(in the rows, 128 means zero)
Rows with their classes:
[145 115 133 154 143 130 107 118 122 123 134 130  70  59  70 156 121 158
 144 152 119 132 105 171  48] => (26)
[ 87 116 103 153 150  83 102 125 126 133 115 111  41  98  67 149 125 181
 138 130 102 137 125 148  26] => (35)
[196 112 176 158 151 123 109 116  98 139 113 118 112  67  97 156 115 140
 140  97  98 139 125 135  81] => (45)
[146 108 187 178 152 105 107 119 105 136 123 122  59  68  89 156 140 144
 132 106 126 111 129 123  33] => (45)
[146 107 141 161 138  86 113 118 102 153 133 125  83  58 102 169 140 119
 143 150 108 128 122 115  71] => (45)
[103 116 139 146 151 122 107 124 122 111 144 131  61  60  85 144 164 149
 142 145 119 122 144 120  58] => (26)
[132 111 194 155 112  86 103 100 101 131 123 125  93  75  82 133 134 139
 133 132 105 117 133 112  81] => (45)
[117 106 107 148 149 130 110 118 110 135 132 123  75  79  72 128 144 141
 141 141 123 137 123 142  75] => (35)
[147 126 181 147 138 125  94 120 123 133 123 122 108  74 105 136 135 125
 122 133  97 143 127 128 110] => (45)
[125 106 178 151 141 118 109 144  95 237 145  94  40 101  80 145 152 159
 160 128 102 114 147 122  65] => (25)
[ 96 100 155 152 128 124 104  99  99 143 134 107  90  62 108 137 133 132
 135 139 105 119 131 125  92] => (45)
[116  99 155 164 152 119 102 114 135 124 137 140  95  66  58 119 133 168
 124 142 119 129 136 137  28] => (26)
[134  87 205 148 155  89  98 114  77 165 142  88  26 102  88 149 152 161
 147 110 119 116 149 121  62] => (25)
[126 102 152 152 153 117  93 121 114 128 122 103  50  90  70 157 114 158
 124 120 110 121 147 128  54] => (25)
[102 114 119 151 139 118 119 119 131 136 126 167  91  88  57 146  95 174
 128 129 122 123 128 146  51] => (35)
[114  89 138 123 139 133 122 105 118 119 136 112  60 110 111 139 150 141
 123 151 120 132 133 126  86] => (35)
[118 123 114 121  99 130 130 127 128 137 135 129 157  80 101 135 103 110
 139 163 122 139 111 142  99] => (37)
[118  92 179 164 153 120 116 103 102 155 131  91  55  65  92 141 145 156
 136 123 108 110 153 121  85] => (25)
[155 100 167 145 144 126 108 107 105 127 127 116  93  70  88 138 137 140
 141 139 121 111 125 127  69] => (45)
[145 121 177 140 144 115 115 123 105 148 131 127 123 101  94 144 122 127
 136 118 101 120 121 131 100] => (45)
[107  94 131 152 151  95 117 127 107 133 155 117  49 122  66 145 120 174
 119 122 112 125 135 131  50] => (35)
[124  87 206 142 123 113 106 113  59 153 135 105  74  61  71 137 171 141
 148 127 106 104 127 117  88] => (45)
[123 106 117 160 174 127 103 129 134 130 125 122  78  97  67 160 131 156
 117 146 120 118 137 118  43] => (26)
[139  92 169 148 135 101  94 121 103 131 139  89  43  91 134 103 156 143
 130 133 111 112 157  94  89] => (25)
[142  94 183 177 132 117  94 123 110 125 147 111  24  34  83 125 156 138
 133 152 115 128 131  91  56] => (45)
[139 109 165 149 139 123 100 112 112 147 125 108 102  60  98 148 131 141
 147 137 113 124 141 131  72] => (45)
[157 103 162 138 143  61  90 102 115 145 110 104 110  74 143 148 129 125
 136 133 117 116 134 140  93] => (25)
[135 111 177 152 150 120  85 105  99 139 121 123  95  75  73 135  20 153
 110 133 109 130 133 146  75] => (45)
[108 110 179 153 134 112 120 131  86 144 148 108  71 102  48 135 135 167
 133 136 105 105 139 111  79] => (31)
[145 112 178 157 143 129 123 113 112 144 130 112  79  69 111 148 142 116
 141 111  97 117 143 141  76] => (45)
[140 110 190 167 145 119  81 124  93 156 156 123  86  76  66 145 150 154
 141 116 112 117 129 106  98] => (45)
[139 106 179 129 114 115 124 120 105 154 131 132 112  79 103 140 144 135
 130 147 114 112 135 125 108] => (25)
[107 108 183 145 144 117 100 106 113 140 148 114  67 112  26 144 125 184
 132 110 122 111 124 137  59] => (31)
[104 108 125 149 133 136 100 115 147 127 154 149  98  51  28 135 140 159
 122 165 111 130 130 117  48] => (37)
[ 85  98 149 153 118 140 115 110  78 151 170 135 110  71  15 136 112 165
 107 153  99 123 131 138  30] => (37)
[143 102 151 147 125 126 112 105 101 140 132 120 117  53 104 150 139 115
 150 149 104 120 134 139  75] => (45)
[120  95 166 141 147 120  91 104 137 129 120 101  93  80 105 137 124 165
 134 133 130  97 146 123  88] => (25)
[140 109 187 181 148 132 106 115  99 150 143 130 110  76  47 162 130 141
 140 121 102 115 124 146  58] => (45)

Rows with their classes:
[111 111 142 106 141 173 114 126 144 133 116 130 141 132 130 156 138 122
 137 132 123 138 135 131 124] => U
[136 143 115 131 128 104 135 113 136 129 141 133  99 118 121 109 126 133
 136 131 138 133 133 133 131] => Z
[125  71 129 119 148 139  99 107 114 157 109 142 193 137 124 101 156 130
 130 126 136 126 117 115 113] => V
[112 112 143 112 140 163 112 126 144 127 122 124 139 131 131 153 137 122
 136 129 115 137 133 129 125] => U
[ 95  91 121 131 146 156 105 131 110 144  94 142 150 136 128 101 129 115
 139 125 117 124 138 130 124] => D
[122 125 135 107 111 126 132 145 130 136 116 127 138 134 131 139 126 123
 129 130 122 124 124 126 125] => F
[115 135 121 126 110 112 138 154 122 140 115 130 123 130 129 117 109 124
 133 130 119 118 135 124 133] => G
[127 128 108 119 124 128 131 129 134 133 126 132 128 127 124 127 127 129
 126 129 126 127 130 126 124] => F
[117 119 124 120 132 130 125 130 132 139 116 127 135 129 129 121 129 125
 133 126 127 135 132 125 124] => D
[125 134 127 120 123 124 137 126 137 136 127 136 114 128 126 123 125 129
 135 125 126 139 127 125 128] => P
[154 126 130 117 104  97 137 135 125 146 127 133 144 127 126 126 128 124
 128 123 139 131 117 113 122] => L
[144 126 131 115 105  97 136 133 116 146 130 132 150 127 126 127 123 129
 121 125 134 127 120 120 124] => L
[123 120 131 123 134 145 121 127 136 128 125 129 135 126 128 129 131 131
 135 128 123 129 133 131 128] => U
[130 115 129 116 136 135 119 106 138 139 132 133 139 123 124 128 143 131
 137 128 129 143 133 122 118] => X
[125  64 131 127 154 142  85 109 105 152 102 142 193 141 123 101 158 123
 128 117 126 123 120 115 115] => V
[123 122 129 115 126 133 124 127 138 140 149 132 135 122 126 133 130 122
 129 128 123 135 129 124 125] => U
[121 122 136 114 111 128 130 139 130 142 109 116 141 130 130 143 120 120
 130 127 120 127 126 121 120] => F

Rows, each with its class:
[145 120 186 137 121 135 137 119 156 138 142 111 112 125  96 191 157 108
 159 154 173 134  97 159 156] => tj
[155 115 212 126  73 152  95 134 158 139 155 126 154 121 144 165 116 100
 145 164 183 138 106 191 129] => Lb
[130  91 136 133 115 129  95 135 176 157 155 124 113 138 100 209 138  92
 147 142 183 133  93 179 187] => mh
[136 103 114 128 111 130 113 129 176 133 145 128 121 155 107 206 154 102
 157 145 130 112  82 172 163] => jm
[142  99 203 132  99 139 107 141 164 169 155 109 147 128 129 173 117  83
 155 160 155 105 107 196 141] => hj
[149 118 205 120 106 137 110 121 151 136 151 112 154 102 108 178 149  85
 155 152 152 137 110 172 127] => tj
[141  93 191 133 107 147 120 140 167 140 150 121 137 119 120 190 128  99
 151 159 173 131 106 185 153] => Lb
[137 100 145 126 101 129  72 126 170 111 165 129 155 135 114 167 135  92
 160 150 166 129  99 180 133] => jm
[144 141 199 125 121 128 134 104 162 172 135 103 117 104  95 225 156  82
 142 149 161 135 106 152 172] => tj
[155 128 187 114 114 143  86 130 164  89 154 120 180 118 117 155 123 112
 155 155 184 130 109 171  98] => tj
[142 127 197 127 109 149 106 111 165 147 140 123 140 131 132 198 124  91
 135 143 170 142 111 170 153] => Lb
[148  85 171 130 109 126  98 129 163 165 162 122 129 131 113 198 139  77
 167 151 121 126  97 191 159] => jm
[152 111 162 134 113 133  75 135 162 148 152 112 131 131 124 218 143 107
 155 158 151 119  97 188 168] => hn
[170 121 213 122 109 158 116 126 166 137 141 115 146 118 103 198 153  94
 175 156 161 135  98 183 138] => tj
[139 126 186 137 117 131 110 111 176 190 124  96 107 115  89 240 156  72
 154 138 139 137 108 151 194] => tj
[126  87 198 150 123 130 143 153 157 222 152 105  84 140  95 220 128  98
 152 155 197 144 100 177 207] => hn
[155 113 187 130 113 133 118 122 161 154 147 111 138 115 111 197 151  83
 160 146 159 133 109 162 147] => tj
[137 114 184 144 120 128 117 125 154 205 126 108 105 112 105 238 159  83
 144 153 165 141 106 169 198] => hn
[130 104 150 130 113 130 101 130 160 158 158 118 130 128 101 199 141  96
 157 148 187 132  91 184 170] => mh
[159 131 224 135 128 137 171 112 153 204 133  96  89 108  91 226 161  86
 158 155 125 138 100 157 167] => tj
[153  95 142 129 111 117  93 127 161 150 168 118 134 123  85 202 161  98
 177 149 146 123  94 192 159] => mh
[156  99 172 139 107 134  95 138 174 155 153 112 117 133 107 221 154 108
 174 160 196 130 102 202 187] => mh
[143 121 193 122 112 144 110 120 173 149 132 117 141 130 130 215 127  83
 143 151 154 132 104 163 153] => Lb
[146 108 223 128 100 146 116 127 162 165 138 109 130 113 132 188 123  86
 163 155 159 131  93 173 147] => Lb
[143 104 158 126 119 126 102 136 160 160 150 110 108 122  96 201 158 118
 157 150 168 128 100 154 169] => mh
[140 123 174 121 108 141  69 129 161 113 155 120 157 119 115 199 161 129
 156 155 213 141 100 166 149] => tj
[136 113 190 127 106 144 133 124 179 158 145 120 131 111 112 215 127  82
 153 150 166 134  97 179 175] => tj
[143 121 171 125 117 144 116 116 171 143 143 119 128 122 100 221 160  88
 155 146 167 136 102 160 165] => tj
[138 111 151 130 108 128 118 128 173 139 142 120 107 152 119 207 135 114
 151 147 172 128 100 171 165] => Ll
[148 128 210 129 119 130 139 113 162 166 149 102 117 103 105 210 163  86
 159 155 155 133  89 164 158] => tj
[137 127 194 129 122 133 132 118 162 156 142 115 132 102 100 210 150  85
 164 141 169 129 101 147 152] => tj
[153 130 213 122 120 135 106 107 161 135 143 111 158  97 109 202 161  80
 149 151 151 141 106 162 140] => tj
[134 115 130 116 114 133 102 125 170  74 161 124 164 132 132 192 153 122
 156 135 201 120  90 170 135] => jm
[192 149 244 128 103 151 137 116 151 175 144 103 132  99 105 186 138  89
 157 163 127 134 111 172 138] => tj
[175 148 208 115 103 146  83 116 156  90 151 133 174 109 129 169 141 113
 157 162 171 132 107 172 103] => tj
[128  76 119 134 116 101  68 144 170 152 157 130 140 142 125 202 130  92
 142 141 156 126 115 198 172] => hn
[157 120 223 122 101 148 106 126 158 123 157 117 156 121 127 179 125  92
 158 155 180 139 106 184 125] => tj
[124 123 145 132 123 136 169 118 184 168 125  81  84 145  95 255 168 109
 143 138 177 133  80 151 202] => Ll
[143 131 207 128 109 147 103 117 170 119 145 120 136 109 162 202 140  83
 154 139 195 142  99 170 136] => tj
[127 117 138 132 117 109 128 124 158 159 147 112 118 114  93 208 152  85
 153 129 143 141  98 152 189] => jm
[112  87 124 142 128 115 149 133 180 223 147  93  80 124  75 246 156  69
 147 133 173 149  85 159 235] => mh
[136 111 148 128 104 149 113 125 173 113 144 126 131 152 121 191 150 106
 149 146 165 125  92 182 145] => Ll
[130  91 131 130 108 129  82 132 171 115 162 139 155 150 123 160 129 112
 154 144 146 118 101 188 132] => jm
[146 135 219 124 119 145 142 105 169 159 130 115 134 109 110 229 146  71
 148 149 157 145 105 154 148] => tj
[139 108 133 122 110 141  99 127 177 122 138 136 124 147 126 209 145 117
 139 135 167 131  90 173 184] => Ll
[136  81 139 129 109 128  70 140 162 149 206 121 158 132 119 183 127  82
 166 150 141 132 106 195 138] => hn
[140  94 166 123 110 132  99 134 171 142 150 111 140 128 112 203 143  85
 156 148 159 140  88 188 156] => mh
[134 103 147 126 148 132  90 136 170 127 162 124 144 123 108 191 143  96
 159 147 169 126 113 183 144] => jm

Rows, each with its class:
[154 143 134 129 139 154 152 102 115 159 103  85 120 108 151 195 124 164
 127 117 148 133 123 133 160] => bn
[ 80 123 144 141 142  91 138 131 138 132 103 166 121  92 132 157 167 153
 141 160 189 148 124 135 129] => fp
[ 76 135 132 108 136 114 140 113 162 150 111 214 107  69 150 231 171 136
 149 166 243 156  79 114 120] => fp
[112 140 126 141  82 134 123  73  88 148  85 167  93  99 161 218 158 118
 130 122 255 139 114 142 157] => bn
[129 154 133 136 138 128 148 120 112 148  94 147 111  95 144 171 161 162
 115 146 179 147  90 138 155] => fp
[ 89 152 108 136  93 128 156 104 139 159 106 130  96  77 129 212 148 107
 147 135 213 152 104 124 134] => bn
[152 158 141 130 158 188 173  99  97 169  97  84 109  86 144 217 129 201
 115 122 180 146 122 127 182] => bn
[116 128 126 135 123 151 143 111  95 161  65 163  95 112 163 230 174 201
 125 141 217 141  91  93 144] => sl
